Below are the code and all the weights of a small trained network. Each question names an input and a class and asks about switching units off, where a switched-off unit gives its printed mean instead of its output.

import numpy as np


def w(rows, s, z=0):
    codes = np.array(rows[::2]) - 128.0
    scale = np.full(codes.shape[1], s)
    scale[-1] = z or s
    return codes * scale


def f(y):
    return np.maximum(y, 0)


def log_softmax(a):
    a = a - a.max(-1, keepdims=True)
    return a - np.log(np.exp(a).sum(-1, keepdims=True))


def net(x, mask):
    res = np.array(x, float).reshape(1, 7) / 4 @ E
    y = f(res @ A[0][:, :-1].T + A[0][:, -1])
    res = res + np.where(mask, y, B[0][:, -1]) @ B[0][:, :-1]
    return log_softmax(res[-1] @ U[:, :-1].T + U[:, -1])


A, B = {}, {}
E = w([
[70,109,180,123,124,84,212,181],'x0',
[71,177,102,180,67,213,150,90],'x1',
[127,127,145,126,106,131,110,140],'x2',
[142,128,137,119,149,152,144,126],'x3',
[116,216,136,6,95,134,110,79],'x4',
[128,125,123,126,112,122,125,134],'x5',
[122,118,136,129,112,123,121,119],'x6',
],0.015)
A[0] = w([
[146,77,121,220,132,159,113,149,53],'N1',
[95,163,162,71,139,90,135,121,184],'N2',
[190,94,148,75,174,60,66,126,170],'N3',
[156,57,116,251,138,167,112,162,223],'N4',
[115,180,143,53,122,103,149,128,118],'N5',
[202,108,73,145,141,150,46,91,192],'N6',
[119,56,191,156,173,63,156,204,173],'N7',
[147,100,120,174,125,146,137,99,217],'N8',
[75,156,119,187,86,198,175,125,2],'N9',
[40,165,191,110,112,100,222,159,181],'N10',
[137,198,59,118,129,146,125,163,208],'N11',
[116,126,109,129,185,124,150,125,140],'N12',
[109,165,139,63,131,110,140,126,142],'N13',
[58,166,107,202,68,217,201,132,192],'N14',
[95,192,79,97,96,198,102,51,125],'N15',
[166,97,125,144,153,126,85,124,240],'N16',
[120,134,185,108,170,121,126,96,111],'N17',
],0.014,0.012)
B[0] = w([
[109,128,69,154,118,193,122,106,186],'N1',
[141,123,98,152,130,172,161,136,177],'N2',
[100,119,105,116,241,118,112,131,224],'N3',
[113,119,130,81,231,71,113,140,253],'N4',
[111,134,75,128,188,132,121,113,172],'N5',
[100,128,46,130,211,145,139,124,216],'N6',
[165,139,200,131,7,129,151,115,236],'N7',
[153,138,185,121,137,98,141,146,181],'N8',
[122,115,146,77,197,64,131,153,165],'N9',
[121,114,136,101,202,91,95,135,200],'N10',
[133,112,177,127,94,110,136,125,166],'N11',
[128,119,152,134,93,138,98,132,148],'N12',
[122,136,77,150,152,146,116,127,168],'N13',
[126,144,37,161,131,189,125,104,212],'N14',
[149,113,206,139,45,117,139,143,189],'N15',
[126,153,116,148,43,158,133,124,201],'N16',
[108,126,113,136,100,78,112,136,145],'N17',
],0.018,0.031)
U = w([
[115,108,122,61,160,60,74,133,254],'0',
[99,173,52,170,116,182,106,75,51],'1',
[175,154,181,161,4,131,139,101,126],'2',
],0.013,0.0026)

Each question gives the input, the list of numbers given to net, and the class t.
The units are the neurons (one row each of A and B). Each row of codes is followed by its name. A weight is (code - 128) times the scale printed after its matrix; where a second scale follows, it is the last column's (A, B and U).
mask holds one flag per neuron, in row order. A switched-off neuron (its flag False) gives its mean, the last column of its row in B, instead of its output. The means were averaged over made-up inputs and are rounded, as every weight is.
A unit's drop is (log p(t) with every unit on - log p(t) with that unit switched off) / (log p(t) with every unit on - log p(t) with every unit switched off).
The circuit of an input: a set's keep is (log p(t) with only the set's units on - log p(t) with every unit switched off) / (log p(t) with every unit on - log p(t) with every unit switched off). Starting from the 12 units with the biggest drops (on a tie, the unit counted first), units are removed one at a time, each time the one whose removal leaves the highest keep (on an exact tie, the one counted first), for as long as the keep stays at least 0.8.
circuit, biggest first: the units of the circuit, biggest drop first
unit that matters most: the unit with the biggest drop
k most important neurons: the k neurons with the biggest drops, biggest first
drop when u is switched off: that unit's drop, to one decimal
input [-8,0,-7,-2,-3,-4,4], class 0: unit that matters most	N14
input [5,6,3,8,0,1,2], class 0: 4 most important neurons	N9, N10, N1, N16
input [2,-3,3,6,-3,-5,-1], class 2: circuit, biggest first	N7, N6
input [4,8,7,5,-5,1,0], class 0: 2 most important neurons	N9, N4
input [-2,4,-3,1,5,-6,1], class 2: 2 most important neurons	N15, N3
input [-3,-7,-4,0,3,-5,-8], class 1: 2 most important neurons	N4, N10
input [3,5,-1,-1,-1,-3,7], class 0: 3 most important neurons	N9, N10, N16
input [-2,-8,-8,8,5,-1,0], class 1: 4 most important neurons	N4, N10, N2, N9
input [1,-7,-2,0,-8,1,-8], class 2: 3 most important neurons	N7, N16, N10
input [8,7,0,4,-5,-1,-4], class 0: 2 most important neurons	N9, N10
input [7,0,7,-2,-4,0,2], class 2: 3 most important neurons	N7, N3, N6
input [8,4,8,-8,6,4,8], class 1: 2 most important neurons	N4, N14
input [1,6,-3,-2,-8,-3,-1], class 0: 4 most important neurons	N4, N9, N8, N2
input [1,4,3,5,-4,1,2], class 0: unit that matters most	N4
input [8,5,-3,-3,5,-4,-1], class 1: 3 most important neurons	N14, N4, N2
input [-8,-7,-6,4,6,2,2], class 1: drop when N10 is switched off	0.1
input [-5,-5,-5,3,2,-7,6], class 1: drop when N9 is switched off	0.2
input [-8,-3,4,-1,7,-6,-4], class 1: drop when N4 is switched off	1.6
